Below are the code and all the weights of a small trained network. Each question names an input and a target symbol and asks about switching units off, where a switched-off unit gives its printed mean instead of its output.

import numpy as np


def w(rows, s, z=0):
    codes = np.array(rows[::2]) - 128.0
    scale = np.full(codes.shape[1], s)
    scale[-1] = z or s
    return codes * scale


def f(y):
    return np.maximum(y, 0)


def softmax(a):
    e = np.exp(a - a.max(-1, keepdims=True))
    return e / e.sum(-1, keepdims=True)


def log_softmax(a):
    a = a - a.max(-1, keepdims=True)
    return a - np.log(np.exp(a).sum(-1, keepdims=True))


def net(x, mask):
    ids = ['ΠΨαγδεζσω'.index(c) for c in x.split()]
    T = len(ids)
    res = E[ids] + P[:T]
    r = res
    for j in range(2):
        rows = slice(2 * j, 2 * j + 2)
        q, k, v = (r @ M[0][rows].T for M in (Q, K, V))
        z = softmax(np.where(np.tri(T) > 0, q @ k.T / 2**0.5, -1e9)) @ v
        o = O[0][rows]
        res = res + np.where(mask[j], z, o[:, -1]) @ o[:, :-1]
    y = f(res @ A[0][:, :-1].T + A[0][:, -1])
    res = res + np.where(mask[2:6], y, B[0][:, -1]) @ B[0][:, :-1]
    return log_softmax(res[-1] @ U[:, :-1].T + U[:, -1])


Q, K, V, O, A, B = {}, {}, {}, {}, {}, {}
E = w([
[127,137,48,82,110,191],'Π',
[52,143,81,88,103,165],'Ψ',
[169,188,122,144,182,98],'α',
[118,223,141,48,161,189],'γ',
[94,92,206,115,148,226],'δ',
[95,26,62,31,183,138],'ε',
[130,162,124,61,69,97],'ζ',
[174,134,159,91,57,208],'σ',
[158,65,85,248,56,114],'ω',
],0.018)
P = w([
[151,110,24,82,208,158],'0',
[139,131,49,76,203,175],'1',
[136,140,75,78,200,171],'2',
[133,136,79,103,176,161],'3',
[133,143,89,128,176,144],'4',
[124,143,104,150,167,139],'5',
[130,151,124,162,161,139],'6',
[115,149,138,183,154,130],'7',
[118,157,152,199,150,121],'8',
[126,161,163,221,138,117],'9',
[113,169,169,230,135,110],'10',
[122,180,168,255,135,106],'11',
],0.0086)
Q[0] = w([
[167,80,161,85,74,74],'h1',
[153,57,163,134,199,89],'h1',
[103,205,77,191,71,251],'h2',
[109,215,106,108,126,95],'h2',
],0.026)
K[0] = w([
[99,123,11,88,126,139],'h1',
[159,33,75,68,233,155],'h1',
[75,252,215,251,51,146],'h2',
[193,137,184,91,70,67],'h2',
],0.02)
V[0] = w([
[82,122,165,96,73,87],'h1',
[133,80,74,136,56,167],'h1',
[4,80,74,135,167,75],'h2',
[182,98,169,143,108,64],'h2',
],0.015)
O[0] = w([
[50,70,44,116,164,130,183],'h1',
[142,47,131,131,94,187,204],'h1',
[5,156,84,255,34,119,2],'h2',
[133,125,98,37,115,193,69],'h2',
],0.0076,0.0052)
A[0] = w([
[116,189,9,180,254,128,51],'n1',
[185,163,44,30,2,75,196],'n2',
[107,167,102,230,173,53,7],'n3',
[235,78,176,161,19,65,146],'n4',
],0.0091,0.0021)
B[0] = w([
[7,79,133,103,202,116,172],'n1',
[127,207,193,158,91,97,250],'n2',
[200,36,120,123,72,120,153],'n3',
[121,173,92,97,185,124,164],'n4',
],0.013,0.011)
U = w([
[156,56,82,29,128,135,86],'Π',
[116,96,119,155,176,133,74],'Ψ',
[88,110,122,95,72,254,41],'α',
[100,87,218,228,193,194,131],'γ',
[164,139,8,200,199,134,254],'δ',
[98,146,119,84,97,47,194],'ε',
[42,107,83,66,170,158,54],'ζ',
[147,81,125,186,249,36,42],'σ',
[123,45,109,123,115,134,182],'ω',
],0.0069,0.003)

Each question gives the input, a string of symbols that net reads in full, and the target symbol t.
The units are the heads (2 rows each of Q, K, V and O) and the neurons (one row each of A and B). Each row of codes is followed by its name. A weight is (code - 128) times the scale printed after its matrix; where a second scale follows, it is the last column's (O, A, B and U).
mask holds one flag per unit, heads first, then neurons. A switched-off unit (its flag False) gives its mean, the last column of its rows in O or B, instead of its output. The means were averaged over made-up inputs and are rounded, as every weight is.
A unit's drop is (log p(t) with every unit on - log p(t) with that unit switched off) / (log p(t) with every unit on - log p(t) with every unit switched off).
The circuit of an input: a set's keep is (log p(t) with only the set's units on - log p(t) with every unit switched off) / (log p(t) with every unit on - log p(t) with every unit switched off). Starting from all 6 units, units are removed one at a time, each time the one whose removal leaves the highest keep (on an exact tie, the one counted first), for as long as the keep stays at least 0.8.
units of the circuit, in order: the units of the circuit, biggest drop first
k most important neurons: the k neurons with the biggest drops, biggest first
drop when u is switched off: that unit's drop, to one decimal
input Π Ψ ζ Π ζ ζ Ψ ω, target δ: units of the circuit, in order => n4, n2
input Ψ Π Π, target ω: units of the circuit, in order => h2, n3
input ζ Ψ ζ ω ζ ζ Π Π Π γ, target σ: units of the circuit, in order => h2, h1
input ζ ζ σ Π ζ ζ ζ Ψ, target ζ: 3 most important neurons => n1, n2, n3
input ζ Ψ Ψ Π, target ω: units of the circuit, in order => n3, h2
input δ ζ ζ ω Π, target α: units of the circuit, in order => h1, h2
input ζ ζ γ ζ Ψ ζ ω α Π, target α: units of the circuit, in order => h2, h1
input α Π ζ ζ ζ ζ ω, target δ: 3 most important neurons => n4, n1, n2
input ε ζ γ Ψ ζ Π ζ Π γ, target ζ: 3 most important neurons => n1, n2, n3
input ζ ω ω ζ Ψ, target α: 2 most important neurons => n1, n4
input Π ζ ω Π σ Π, target Π: drop when n1 is switched off => 0.0
input Ψ ζ δ ζ ω γ, target α: drop when h1 is switched off => 0.8
input Π Π Π, target δ: drop when h1 is switched off => 1.6
